Below are the code and all the weights of a small trained network. Each question names an input and a class and asks about switching units off, where a switched-off unit gives its printed mean instead of its output.

import numpy as np


def w(rows, s, z=0):
    codes = np.array(rows[::2]) - 128.0
    scale = np.full(codes.shape[1], s)
    scale[-1] = z or s
    return codes * scale


def norm(h):
    return h / np.sqrt((h * h).mean(-1, keepdims=True) + 1e-5)


def f(y):
    return y / 2 * (1 + np.tanh(0.7978845608 * (y + 0.044715 * y**3)))


def log_softmax(a):
    a = a - a.max(-1, keepdims=True)
    return a - np.log(np.exp(a).sum(-1, keepdims=True))


def net(x, mask):
    res = np.array(x, float).reshape(1, 4) / 4 @ E
    u = 0
    for l in range(3):
        y = f(norm(res) @ A[l][:, :-1].T + A[l][:, -1])
        res = res + np.where(mask[u : u + 5], y, B[l][:, -1]) @ B[l][:, :-1]
        u += 5
    return log_softmax(norm(res)[-1] @ U[:, :-1].T + U[:, -1])


A, B = {}, {}
E = w([
[124,101,184,112,230,171,185,232,139],'x0',
[96,173,151,81,151,3,113,140,126],'x1',
[34,120,174,129,128,140,161,127,243],'x2',
[129,94,108,122,95,77,159,135,166],'x3',
],0.013)
A[0] = w([
[90,156,169,111,252,67,134,174,132,60],'L0N0',
[94,160,132,134,87,68,101,75,141,56],'L0N1',
[162,101,118,129,106,35,144,149,118,70],'L0N2',
[149,161,116,132,96,206,90,65,96,1],'L0N3',
[101,165,160,114,206,66,124,154,121,17],'L0N4',
],0.026,0.0066)
B[0] = w([
[82,176,252,129,126,80,125,220,162,254],'L0N0',
[85,163,169,75,59,103,134,111,159,208],'L0N1',
[189,90,56,125,129,117,158,120,143,193],'L0N2',
[51,96,103,220,149,145,70,142,20,219],'L0N3',
[133,153,165,155,122,55,84,160,97,214],'L0N4',
],0.019)
A[1] = w([
[11,92,204,135,195,249,173,165,207,111],'L1N0',
[149,143,105,98,223,151,131,51,196,36],'L1N1',
[119,150,204,59,153,223,162,103,207,4],'L1N2',
[206,109,111,54,233,233,170,77,149,104],'L1N3',
[226,78,25,87,214,80,159,159,31,181],'L1N4',
],0.019,0.0022)
B[1] = w([
[254,96,77,166,118,194,182,175,188,251],'L1N0',
[103,130,203,114,85,149,90,79,129,130],'L1N1',
[178,93,152,133,180,179,198,92,123,173],'L1N2',
[135,152,185,97,150,129,186,75,112,156],'L1N3',
[208,81,150,147,139,179,156,159,230,213],'L1N4',
],0.016,0.013)
A[2] = w([
[119,119,112,183,138,200,170,97,87,23],'L2N0',
[122,142,117,65,39,22,116,71,214,110],'L2N1',
[156,124,94,132,184,155,82,54,35,63],'L2N2',
[47,207,124,7,161,130,143,16,91,19],'L2N3',
[106,194,211,85,243,169,95,94,167,2],'L2N4',
],0.02,0.0029)
B[2] = w([
[130,152,46,87,193,147,86,85,118,216],'L2N0',
[102,134,73,53,122,160,171,27,110,247],'L2N1',
[94,108,143,205,193,131,119,128,110,197],'L2N2',
[156,144,134,75,114,9,124,203,147,157],'L2N3',
[155,146,192,92,196,171,54,134,64,160],'L2N4',
],0.015)
U = w([
[111,186,247,110,135,89,124,203,128,251],'0',
[116,101,71,197,162,166,86,122,59,45],'1',
[218,102,113,127,140,184,186,134,181,149],'2',
[116,156,111,34,62,77,168,73,134,72],'3',
],0.015,0.0027)

Each question gives the input, the list of numbers given to net, and the class t.
The units are the neurons (one row each of A and B). Each row of codes is followed by its name. A weight is (code - 128) times the scale printed after its matrix; where a second scale follows, it is the last column's (A, B and U).
mask holds one flag per neuron, layer by layer. A switched-off neuron (its flag False) gives its mean, the last column of its row in B, instead of its output. The means were averaged over made-up inputs and are rounded, as every weight is.
A unit's drop is (log p(t) with every unit on - log p(t) with that unit switched off) / (log p(t) with every unit on - log p(t) with every unit switched off).
most important unit: the unit with the biggest drop
k most important neurons: the k neurons with the biggest drops, biggest first
top k neurons in layer l: the k neurons of layer l with the biggest drops, biggest first
drop when u is switched off: that unit's drop, to one decimal
input [1,5,-5,7], class 2: most important unit => L0N2
input [-6,0,2,-2], class 3: 2 most important neurons => (L0N1, L0N0)
input [5,-2,1,-5], class 2: 2 most important neurons => (L1N0, L0N4)
input [6,-8,-7,-3], class 1: 2 most important neurons => (L0N3, L0N2)
input [-7,-2,-6,6], class 1: 3 most important neurons => (L0N3, L0N0, L1N0)
input [-4,-2,-6,7], class 2: 2 most important neurons => (L1N4, L0N2)
input [1,3,-3,6], class 2: 2 most important neurons => (L0N2, L1N4)
input [-7,-3,-2,5], class 1: top 2 neurons in layer 0 => (L0N3, L0N0)
input [7,-3,-4,0], class 2: 2 most important neurons => (L0N4, L1N0)
input [-6,-3,-3,7], class 3: top 2 neurons in layer 1 => (L1N2, L1N0)
input [6,-5,-6,1], class 2: drop when L1N4 is switched off => 0.1
input [-8,5,1,-5], class 3: drop when L0N1 is switched off => 0.2
input [-3,2,0,-1], class 3: drop when L0N1 is switched off => 0.1
input [-4,0,-1,1], class 3: most important unit => L0N1
input [-3,5,-5,0], class 3: drop when L0N1 is switched off => 0.8
